In the rows, 128 means zero.
Each row of numbers stands for one element and depends on some of the facts below. Use the named rows to name the rest.

Some rows with their names:
lebem: [135 153 105 118 125 138 120 144 130 134 119 156 131 141 117 123 122 138
 160 143 116 146  97 146 113 121 116 101 143 116 116]
stegofal: [134 144  98 126 129  89 121 152 131 136 131 160 147 146 121 140 104 127
 168 146 104 139  98 162 123 107 154 115 143 118 125]
biflir: [152 142  91 102 123 165 138 138 123 131 131 155 140 148 139 134 135 116
 161 181 106 139 105 119 127 113 127  85 126  96 108]
pizeflas: [ 74 149 237 120 145 140 116 104 153 137 145 164 149 153  97  86 145 106
 110 128 134 124 106 106 195  68 115 128 125 136 160]
potros: [136  94 150 149 141 123 168  75 104  98 150 131 136 103 126 121 108 138
  72  94 125 179 146  76 151 146 139 133 148 165 121]
boflova: [127 150  99 117 126 139 111 125 134 158 116 149 123 130  95 119 126 125
 180 146 136 156 111 156 109 132 130 106 136 113 114]
vetron: [153  83 126 115 102 125 129  90 140  96 142 121 135 114 106 127 141 123
  98  94 151 194 145  96 137 169 164 122 129 184 130]
doken: [130 156 108 122 123 143 128 153 133 135 119 159 136 145 121 120 131 142
 157 139 120 145  95 149 105 124 116 103 147 113 120]
tepler: [137 195  79 128 117 153 122 144 139 143 106 122 101 142 139 103 109 127
 139 125  83 138  86 151 136 113 124  94 126 146 118]
gezak: [135 146  96 129 127  84 121 155 129 143 129 162 150 146 121 144  95 123
 171 146 104 136  99 160 120 106 158 117 146 118 128]
zerun: [109 133 167 161 152 145 193  82 124 126 126 123 153 125 112 117 107 150
 127 114 150 102  91  95 159 113 141 151 128 112 111]
didur: [130 147  95 125 130  81 119 157 131 139 131 160 150 141 120 147  92 123
 170 150  99 140  98 161 120 106 162 122 147 123 131]
zaka: [131 152 108 121 114 118  86 109 113 104 119 180 148 144 132 111 134 126
 161 139 139 149  60 149 113 105  76 113 112 118 134]
plogu: [185  84 154 167 138 145 133 131  91 124 139 130  98  86 129 130  85 109
  93 120 146 142 118  95 115 132 105 126 176 138 145]
pliguk: [158  81 175 144 134 153 120 171 122 128 140 108 113  93 150 119 120 103
  82 116 135 130 163 106 115 133 101 156 164 150 165]
nakar: [ 76 144 225 146 161 115 171 100 138 155 152 147 154 152  85 111 111 107
 110 135 123 101 103 106 202  75 172 139 133 125 146]
sonuk: [162  82 135 127 110 123 126 138 119  97 144 114 116 116 136 140 153 127
  69 112 145 129 152 109 114 167 135 137 135 160 148]
ruro: [138 153  99 114 120 148 134 130 139 125 120 172 157 143 112 117 122 153
 169 130 108 174  85 138 118 116 127 103 154 126 104]

There are 2 kinds of fact about the elements: bokloflu, drudadrus.
pase bokloflu kunon; pase bokloflu dragrim; pase bokloflu flete; ripom bokloflu flete; potros bokloflu kogubul; potros bokloflu tidil
klaskir bokloflu trefom; brafel bokloflu moklek; brafel bokloflu flete; paru bokloflu toskedrom; paru bokloflu romamir; klovom bokloflu grilis
brudu bokloflu likliso; brudu bokloflu dragrim; brudu bokloflu trefom; stoduk bokloflu pliguk; fidra bokloflu nakar; vufu bokloflu gretruk
vufu bokloflu liflil; pliguk bokloflu kogubul; pliguk bokloflu flete; riplal bokloflu maror; zalan bokloflu fote; kinak bokloflu dragrim
drolobul bokloflu moklek; drolobul bokloflu flete; viflim bokloflu trefom; potristel bokloflu bedrezun; potristel bokloflu gretruk; plogu bokloflu brives
bedrezun bokloflu skibini; bedrezun bokloflu riplal; flepu bokloflu sonuk; flepu bokloflu breros; flepu bokloflu ripom; likliso bokloflu moklek
sonuk bokloflu maror; pidam bokloflu drigok; pidam bokloflu fote; pidam bokloflu tabro; neninol bokloflu ripom; tisin bokloflu brudu
broli bokloflu pliguk; broli bokloflu riplal; drigrim bokloflu maror; drigrim bokloflu brives; nutrodo bokloflu neninol; nutrodo bokloflu trefom
vetron bokloflu maror; vetron bokloflu trutrul; drosta bokloflu maror; breros bokloflu drolobul; stetro bokloflu likliso; zazar bokloflu bedrezun
zodin bokloflu zirik; zirik bokloflu likliso; femam bokloflu neninol; femam bokloflu drolobul; femam bokloflu plogu; fote bokloflu loten
fote bokloflu skibini; pizeflas bokloflu dragrim; maror bokloflu moklek; ruro bokloflu stiflam; kogubul bokloflu maror; kogubul bokloflu brives
tabro bokloflu kogubul; tabro bokloflu toskedrom; grilis bokloflu toskedrom; gigrir bokloflu gretruk; trefom bokloflu toskedrom; tidil bokloflu maror
tidil bokloflu loten; tidil bokloflu likliso; tidil bokloflu tabro; loten bokloflu bedrezun; loten bokloflu toskedrom; loten bokloflu skibini
brosir bokloflu viflim; toskedrom bokloflu moklek; goflol bokloflu drigrim; ploladrom bokloflu neninol; ploladrom bokloflu brustiduk; kunon bokloflu brives
fustas bokloflu neninol; nakar bokloflu drigok; nakar bokloflu dragrim; nakar bokloflu vakle; zerun bokloflu pidam; vakle bokloflu tidil
nitrom bokloflu loten; nitrom bokloflu brives; pase drudadrus tisin; klemapa drudadrus grigris; ripom drudadrus paru; potros drudadrus grigris
vuba drudadrus klemapa; troflir drudadrus ripla; klaskir drudadrus vetron; dagran drudadrus zerun; brafel drudadrus zerun; miplasis drudadrus fote
klovom drudadrus biflir; liflil drudadrus stogril; dragrim drudadrus fote; brudu drudadrus paru; stoduk drudadrus zerun; romamir drudadrus paru
fidra drudadrus ruro; brotruzul drudadrus stetro; lebropek drudadrus doken; trutrul drudadrus stegofal; vufu drudadrus neninol; pliguk drudadrus stogril
goskol drudadrus gretruk; riplal drudadrus gigrir; zalan drudadrus fote; kinak drudadrus ripla; drolobul drudadrus flidepem; viflim drudadrus biflir
lidral drudadrus vetron; zaka drudadrus drunon; drigrer drudadrus tidil; potristel drudadrus loten; zamel drudadrus plaple; plogu drudadrus doken
stiflam drudadrus klemapa; lovam drudadrus neninol; plaple drudadrus vetron; bedrezun drudadrus stogril; flepu drudadrus vetron; betri drudadrus ripom
drigok drudadrus ripom; likliso drudadrus romamir; sonuk drudadrus doken; pidam drudadrus klemapa; moklek drudadrus vetron; flete drudadrus stetro
tisin drudadrus troflon; broli drudadrus romamir; drigrim drudadrus ripom; didur drudadrus stegofal; kitin drudadrus pizeflas; stegofal drudadrus troflon
nutrodo drudadrus neninol; drosta drudadrus ripla; breros drudadrus lebem; stetro drudadrus troflon; nuflin drudadrus ruro; flidepem drudadrus troflon
zazar drudadrus lidral; desor drudadrus drigrer; zodin drudadrus romamir; zirik drudadrus stegofal; femam drudadrus drunon; gezak drudadrus tisin
brustiduk drudadrus stogril; stevuste drudadrus troflon; beron drudadrus grigris; fote drudadrus vetron; biflir drudadrus troklek; maror drudadrus paru
kogubul drudadrus troklek; kladoplal drudadrus biflir; zuflar drudadrus gigrir; tabro drudadrus stogril; drunon drudadrus pizeflas; grilis drudadrus ruro
gigrir drudadrus ripla; trefom drudadrus doken; stimen drudadrus stogril; loten drudadrus vetron; ligir drudadrus flidepem; brosir drudadrus vetron
toskedrom drudadrus klemapa; tepler drudadrus romamir; goflol drudadrus stogril; ploladrom drudadrus drunon; kunon drudadrus grilis; fustas drudadrus ripla
boflova drudadrus vetron; brives drudadrus klemapa; pofler drudadrus loten; gretruk drudadrus doken; nakar drudadrus troflon; skibini drudadrus stogril
vakle drudadrus biflir; nitrom drudadrus troflon

Which element is each row?
No name comes twice in this set of rows, the named rows included.
[165 108 139 191 167  98 118 120  17 153 150 139  24  84 133 158 101 104
  37 161 123 101 161 144  80 158  73 115 159 103 155] | brives
[ 83 151 219 141 153 151 167 101 145 150 140 148 146 148  85  96 126 124
 110 130 133 114 103 106 187  85 142 127 140 125 134] | fidra
[143 121 150 134 137 158  63 177 137 148 118  80  91  91 182 109 117  98
 118 107  96  96 189 129 135  94  78 163 124 155 166] | ripom
[131 130 108 111 117 142 154  91 156  88 120 103 170 119 137 120 156 169
 119  86 111 120 139 103 154 142 160 157  94 187 114] | paru
[141 169  84 125 119 127 124 125 127 121 110  87 101 132 143 138 173 152
 105 119 104  54 134 156 119 149 133 148  89 154 134] | romamir
[ 44 109 125 136  73 106 128 163 176  95 112  87 124 203 173 151  82 128
 149  98 180 194 114 107 150 151 116  67 111  58  69] | gigrir
[ 66 142 165 177 187 117 211  46  84 129 130 141 143 106 118 115 100 165
  88 122 123 119 139  98 160 119 122 154 121 106  89] | pidam
[151 106 159 117 140 157 179  89 107 118 165 121 132 138 130 146 161  98
  81 174 132  82 130  75 170 125 157 111 105 108 127] | vakle
[158  77 150 145 100 112 116 123 115  98 134  91  69 134 134 201 134 163
  84  90 155  95 144  96 127 171 126 105 129 120 118] | riplal
[100 119 109 159 144 141 189  46 126 137 108  82 138  81  95 118  93 138
 178 114 189 119 115 102 135 152 149 162  95  99  87] | zalan
[149  83 161 126 129 150 118 134 133 122 138 120 132  99 146 115 105 113
 111 104 127 167 158  94 134 114 112 143 150 158 144] | stoduk
[151 101 132 111 118 103  77 136 103 147 138  81  56 105 116 168 214 111
  71 145 161  42 199 164  89 187 133 155  89 133 175] | moklek
[ 89 156 189 108 128 143 132 103 173 128 135 107 140 148 120  97 174 127
  82  99 101 101 146 114 191 102 159 145  97 179 144] | brudu
[128 158 115 111  98 136 129 112 161 109 126 100 122 146 134 103 159 130
  77  84  92 136 134 121 168 142 160 120  99 207 137] | zodin

The same elements again, as new rows of numbers:
Known rows:
vuba: [156 111 136  70 134 160 148 142 106 111  89  99 110 144 123 156 122 178
 126 154  98 129 157 151 130 125 116 136 161 126 104 114 114  83]
tabro: [129 156 115 143 113 114  71 135 152 144 165 122 147 117  79  73 142  96
  95  81 142 104 127 126 116 156 140 126  90 129 114 152 127 155]
klovom: [116  48 124 132 145  87  60 171 139 161 133 190 106  87 110 132 138  84
  90 119 117 130 116 105  81 176 136 141  91 101 121 160 144 110]
ripla: [104 112 144 117 147 141 155 136 120  98  74  89 115 119 127 197 106 160
 151 153 111 148 155 137 157 124 121 146 159 146 146  78 127 127]
stogril: [146 127 130 130 109 148 121 120 121  87 102  82 140 138 139 167 106 176
 154 105 115 135 165 161 148 140 139 109 170 138 122  77 131 116]
brustiduk: [163 147 130 161  62 184 143 167 126 144 110 142 209 176 151 117 195 124
 112 109 146 150 102 119 113 169 138  87 143 204 120 100 131 153]
kitin: [121 107 136 101 120 152 137 139 119 101  83 118 115 139 137 168 115 167
 142 144 114 125 136 149 146 123 138 129 173 126 115  97 139  98]
plaple: [110 122 158 114 128 149 171 109 139  98 102 118 124 135 143 178  96 158
 172 143 111 160 165 153 119 112 136 121 155 136 135  77 149  98]
nuflin: [125 106 139 108 123 146 139 133 121 103  84 109 115 141 130 168 120 163
 140 143 112 124 132 138 147 121 135 127 164 127 116 103 138 102]
vetron: [126 171 119 127 180  78 113 134 148 155 161 165 126  66  76 124  84 131
 164  96 129 199 131 124 101 116 103 133 106  99 115 174 164 100]
loten: [ 87 155 147 148 134 124 109 103 143 140 179 123 104 153 113 110 121  79
 122  92 164 152 117 151 108 148 174 151  68 140 169 141 110 161]
miplasis: [117 117 147  88 120 153 146 123 138 101  92 132 111 153 125 158 116 157
 154 160 109 137 141 150 126 105 138 119 167 124 119 110 162  86]
stegofal: [131 110 130 102 139 148 163  98 102 102  91 101 115 129 149 184  70 149
 175 144 116 114 125 176 133 116 120 114 146 153 152  76 135 120]
sonuk: [123 173 124 126 142  94 104 145 128 154 142 145 161  98  90  97 154 115
 120  85 146 146 101 113 134 140 101 134  98 133 100 182 154 125]
moklek: [ 52 188 170 149 114 148 149  78 160 118 135 145 210 122 139  77 230  66
  94 105 130 117 116 126 101 137 123 152  61 177 105 151 187 145]
betri: [123 115 136 129 136 147 156 142 122  93  77 128 118 150 149 170 110 162
 162 144 113 104 114 128 139 120 151 135 173 110 112 114 143 102]
viflim: [112  39 142 147 131 111  85 157 139 152 130 186 128  97 147 127 169  76
  76 137 106 124 127  97  71 170 138 137  85 135 128 133 141 126]
neninol: [139 167 141 185  93 168 175 145 118 151 123 147 221 143 170 128 188  92
 119 108 138 155 104 101 102 165 131 109 109 222 135  95 110 184]

Rows to name:
No name comes twice in this set of rows, the named rows included.
[101 198 156 150  75 153 178  81 132 131 128 128 233 147 163  74 207  73
 106 121 144  88  90 124 129 122 107 109  85 210 116 128 148 179] | flete
[151 168  86 164 162  86 117 176 115 166 162 168 131 116  89  97 110 123
 153  90 154 140  82  87 127 129 122 127 135  84 107 204 123 125] | broli
[114 150 115 156 153  83  92 124 132 150 176 131 120  90 101 105 106 101
 120  95 133 131 144 114 118 148 124 151  74 115 142 153 112 155] | tidil
[194 134  69 136 132  79 119 137 133 194 184 159 115 106 117  58  82 108
 114 160 127 108 137  97 119  77  94  80 143 107 130 155 120 157] | pase
[105  85 156  95 109 116 132 141 124 114  82 129 109 145 153 171 111 152
 129 147 121 119 124 119 139 117 133 113 159 117  92 108 139  81] | kladoplal
[154 149  99 139 130 112 128 136 120 163 140 178 181 101 125  89 164  95
 126 117 133 125  96 121 108 131  86 109  98 157 119 163 149 149] | drolobul
[127 121 124 157 125 102 102 117 144 141 174  92  76 140 109 101  54 104
 114 122 148 100 164 126 132 126 161 127 101 118 168 118  75 176] | zerun
[120 153 102 123 170  80  85 161 133 163 147 154 139  74  62 106 137 121
 122  99 139 158 108 107 132 136  89 151 101 109 115 196 140 124] | drosta
[ 86 154 132 185 140 130 138 100 149 113 145 155 182  94 150  91 200  85
 106 109 108  80 122  96 108 135 125 164  91 111 110 160 155 145] | likliso
[ 90 184 146 128 113  90 117 143 136 159 139 126 160 125 105  86 125  91
 109  75 171 119  96 105 133 135 124 124  82 136  79 179 134 133] | kogubul
[150 193 102 124 121  86  80 160 129 157 156 121 141 110  64  84  96 146
 130  65 160 145 114 126 135 136 117 115 130 115  86 176 136 120] | goflol
[149 148  93 113 133  95  93 148 123 182 164 139  86 134  71  92  70 106
 132  99 178 121  76 141 138 131 134 113 104 116 141 179 103 153] | nitrom
[105  88 135 167 118 152 105 124 148 133 136 158 161 111 136 105 213  68
  76 127 106 107 132 112  79 172 140 153  76 161 152 117 142 167] | trefom
[124 201 136 133 106 109 133 133 134 167 145 106 152 141  97  68 111 116
 117 100 163 114 114 106 152 112 128 117 117 139  95 151 118 151] | kunon
[145 116  85 145 175  91 110 100 126 155 158 166 134  51 122 123 117 105
 132 127 101 126 141 136  82 125  86 133  88 118 145 140 149 145] | stetro

Now the same elements, written a new way:
Named rows:
gretruk: [124 103 104 153 145 123 158 156 144 152 157 111 112 104 160  78 126 145
 139 169 117 100 150 140  98 120 110 125 116 110 115 106 125 118 155  81
 138 113 139 134  74 156 154 139 128]
plogu: [154 148  88  71 130 161  85 104 158  69 142 122 137 176 129 162 218 105
 118  67 100 141 102 159 125  67 148 110 135 141  83 113  81 132  89 168
 134 126  72 125 162 103  75  59 123]
sonuk: [171 152 178 107 145 130 162  79 141 143 174 118 174 119 163 104 124 139
  86 105 113 110 104 160  77 124 138 144 114 172 187 144 139 151  68 113
 148 132  92 116  23  44 104 154  94]
desor: [138 128 124 119 112 147 132 136 135 146 131 133 132 119 148  73 106 131
 147 146 127 121 149 127 138 118 112 135 109 134 145 152 113 131 133 108
 131 116 157 130 110 116 116 148 126]
zaka: [146 145 137 131 110 104  86 123 109 116 111 156 137 133 145 166 142 123
 155  95 122 140 108 113 135 141 128 133 139 122 107 106 119 128 140 133
 120 139 106 149 173 129 133 137 145]
klemapa: [ 92 112 115 134 160 118  29  95  90 113 115 128 100 154 145 196 186 161
 156 153 117 124 122 138  71 143 143  85 154 104 124 113 165  90 136  92
  84 140 110  71 120 189 166 128 140]
kunon: [152 128  84  64 137 190 131 130 190 109 164  97 130 157 136  66 184 108
 113 118 120 120 142 174 115  39 129 111 104 153 125 156  93 130  77 138
 154 115 119 109 109  96  64  73 107]
toskedrom: [ 35 171 168 175  79 148 130 102 138 137 122 102 124  80  20 146  86  98
  35 187 184  82 141 122 150 174 109 127 147 124 196 164 137 133  42 117
  92 105 234  70 106 151  65 125 128]
pofler: [135 114 126 108 121 150 149 133 139 142 118 126 133 130 133  73 105 118
 136 153 131 122 149 123 134 127 104 150  88 123 153 155 114 118 145 119
 131 128 151 133 122 112 124 149 126]
drosta: [175 166 182 129 144  95 110  70 112 108 150 141 173 136 151 195 160 129
 101  59 104 136  74 149  93 146 156 145 140 156 137 105 135 144  90 144
 132 153  64 132  89  65 109 135 117]
betri: [125 130 133 116 112 143 134 145 160 157 120 128 147 114 141  78  87 135
 154 150 134 127 136 120 130 104 117 136  98 135 154 160 122 139 122 112
 141 127 143 123 126 132 120 153 102]
tepler: [132 139 139 132 118 100  87 126 135 130  92 149 148 131 140 175 120 141
 161  98 123 148  95 106 134 127 138 140 128 125 118 125 126 131 134 144
 137 154  88 130 187 147 130 140 117]
zirik: [133 139 186 134 133  92 127 111  61 115 109 160 130 131 115 192  94 131
 127  94 134 171 102 109 149 168 162 109 175 165 135 140 187 168 150 153
 108 156 110 144 147  94 165 142 133]
liflil: [173 147 138 151 109 115  81 150 103 131 115 166 116 131 158 178 150 121
 145 107 128 137 101  98 141 141 141 131 140 111 129 108  94 122 155 143
 120 134 105 147 160 121 119 140 133]
drigrer: [121  96 102 147 152 137 161 153 136 149 155 102 110 107 147  86 120 139
 135 167 126 107 160 138 101 116 111 121 122 108 124 118 137 110 144  88
 138 118 132 125  84 154 151 135 129]
stetro: [115 108 143 159 163  89 161 117  62 114 145 134 109 148 103 199 111 161
 114 105 106 168 115 116 120 157 170 101 193 131 111 104 201 145 158 148
 106 145  99 144 128 127 201 117 127]
dagran: [138 137 127 123 115 144 132 142 133 142 128 132 135 112 140  66 105 126
 144 144 135 116 147 131 137 121 113 130 102 131 150 157 114 128 125 104
 129 114 154 133 109 118 119 147 131]
tidil: [129 125 175 152 181  81 147 102  97 129 156 110 132 118 142 219 162 148
 104  99 135 122  84 147  80 168 163 128 168 127 119  61 159 149 108 146
 140 159  55 116  69 109 172 125 130]

Rows to name:
No name comes twice in this set of rows, the named rows included.
[103 107 111 138 163 108  59 110  95 115 127 131 103 146 147 183 176 155
 143 131 117 131 121 134  83 140 143  92 147 105 105 106 156  93 146  99
  97 144 104  93 132 174 162 130 135] | grigris
[150  73 135 103 187 145 231  85 132 150 147  81 143 142 153  98 144 125
  76 148 123 113 132 163  63 144 116 187  86 115 163 111 137  88 123 124
 155 156 110 100  45  83 148 145 116] | vetron
[151 171 215 192 117  91 142  28 149 122 131 124 195 112 120 246  99 121
  31  62 114 141  72 124  95 168 156 161 173 157 183 114 170 140  67 118
 127 189  93 104 122 102  70 147  86] | maror

Now the same elements, written a new way:
Some elements and their rows:
kinak: [143 127  91 122 121  74 125 104 109 137 134 123  40 134  87]
vufu: [147 106  92 126 123  71 111  83 122 125  96 142  47 134  98]
pliguk: [137 116 112  77 144  74 132  91 109 107 102 160  55 157 116]
zirik: [148 122 103 126 120 108 133 116 114 135 151 125  48 138  65]
drigrim: [161 120  75 125 151  85 116  88 149 168  88 163  68 152 151]
bedrezun: [140  96  83 114 123  78 104  71 129 130  77 138  64 143  85]
grilis: [116 103 104  81 116 130 112 131 115 111 108 118  97 184  28]
trefom: [129 103  91 102 104 116 110  93 119 115 102 107  74 161  25]
brosir: [124 115 101  95 122 105 125 150  97 130 143 129  84 178  54]
kladoplal: [141 100 123 157 117  68 113 100 126 115  90 143  61 119 115]
biflir: [142  98 120 152 119  66 110 103 129 121  92 145  54 125 113]
liflil: [122 103 118 128 118  90 116 154 117 116 115 142  76 150  85]
nuflin: [138  97 112 153 120  70 110 107 126 119  91 151  47 121 106]
miplasis: [143  88 113 161 114  70 107 103 122 120  95 155  46 133 111]
troflon: [116 104 117 152 126  82 120 134 120 116 122 152  69 141  77]
ripla: [117 109 120 145 127  79 118 134 125 115 114 150  67 149  72]
flete: [112 106 133  98 135 100 139 170 101  94 136 166  78 156  87]
drigok: [125 103 105 140 114  88 118 143 123 117 113 146  66 145 110]

Rows to name:
No name comes twice in this set of rows, the named rows included.
[168 132 135 114 148 125 133 108 158 133 115 151  48 166 100] | maror

The same elements again, as new rows of numbers:
Some elements and their rows:
drolobul: [ 95 148 165 127 103 128 128 108  45 151  81 112 101 117  78  87 173 138
 207 105 100 141 181 148 146 192]
troklek: [ 88 123 115 120 139 123 123 139 114 123 126 109 115 131 137 114 117 111
 124 148 129 146 130 119 105 129]
kogubul: [109  68 167 123 140 113 161 126 158 102 105 147  65 167 137 168  91 122
 191 131 127 135 110 194 106 127]
brives: [ 81  89 126 148 192 106 132 132 139 116  76 123 106 109 172 162  84 111
 139 130 113 128 123 140 137 118]
biflir: [ 93 128 121 116 144 133 119 148 113 114 125 103  92 138 127 103 119 101
 121 148 139 151 123 118  96 127]
brustiduk: [155 133 114 115 137 143 129 117 146 143 113 121 149 124 128 115 115 107
 106 134 128 128 115  97 126 129]
vetron: [110 107 142 137 125 123 123 111 128 124 140 143 113 148 141 167 122 125
 163 146 119 152 136 168 110 119]
trutrul: [100 137 118 146 129 127  95 131 122 159 120 126 114 115 158 114 107 118
 135 147 143 133 151 130 109 165]
plaple: [171 153 124 125 127 145 112 112 125 156 129 132 154 141 142 128 120  93
 109 124 119 134 122 101 132 108]
dagran: [ 86 129 113 126 136 114 124 129 119 129 128 120 127 117 151 121 120 122
 122 148 130 147 130 113 115 134]
gretruk: [ 91 126 109 126 136 116 134 130 129 130 134 124 129 116 144 116 119 116
 119 143 131 152 129 101 115 134]
desor: [ 88 130 112 125 137 120 126 130 119 130 133 118 127 117 145 117 125 122
 122 148 128 142 131 114 114 133]
drigrer: [ 86 130 114 123 137 118 128 124 123 127 128 121 129 115 143 117 122 122
 122 148 130 149 131 114 110 132]
tisin: [115 115 124 139 115 129 100 138 126 125 146 134 105 104 146 117 142 157
 143 124 148 118 140 154 117 138]
toskedrom: [ 92 142 137 177 129  94 111 147  40  85 139 118 139 131   5 195 171 150
 104 125  83 140 186 136 138 171]
goflol: [ 96 102 128 128 132 113 140 129 133 116 130 137 117 124 139 137 129 136
 144 133 131 139 123 144 116 126]
zaka: [187 117  86 130 126 149 143 126 135 127 105 141 163 136 131 105 124 117
 126 149 119 108 141  86 118 118]
kitin: [104 117  95 136 138 119 135 134 118 116 124 129 134 126 145 117 124 123
 129 157 124 137 143 108 106 129]

Which element is each row?
No name comes twice in this set of rows, the named rows included.
[180 156 144 176 117  90 173 176 118 121 177 186 136 171  97 185 141  91
  88  87 145 133 122  96 158 135] | loten
[156 116 157 107 122 122 173  99 204 119  96 142 121 178 149 184  74 153
 167 147 119  86 106 196 143 116] | drigrim

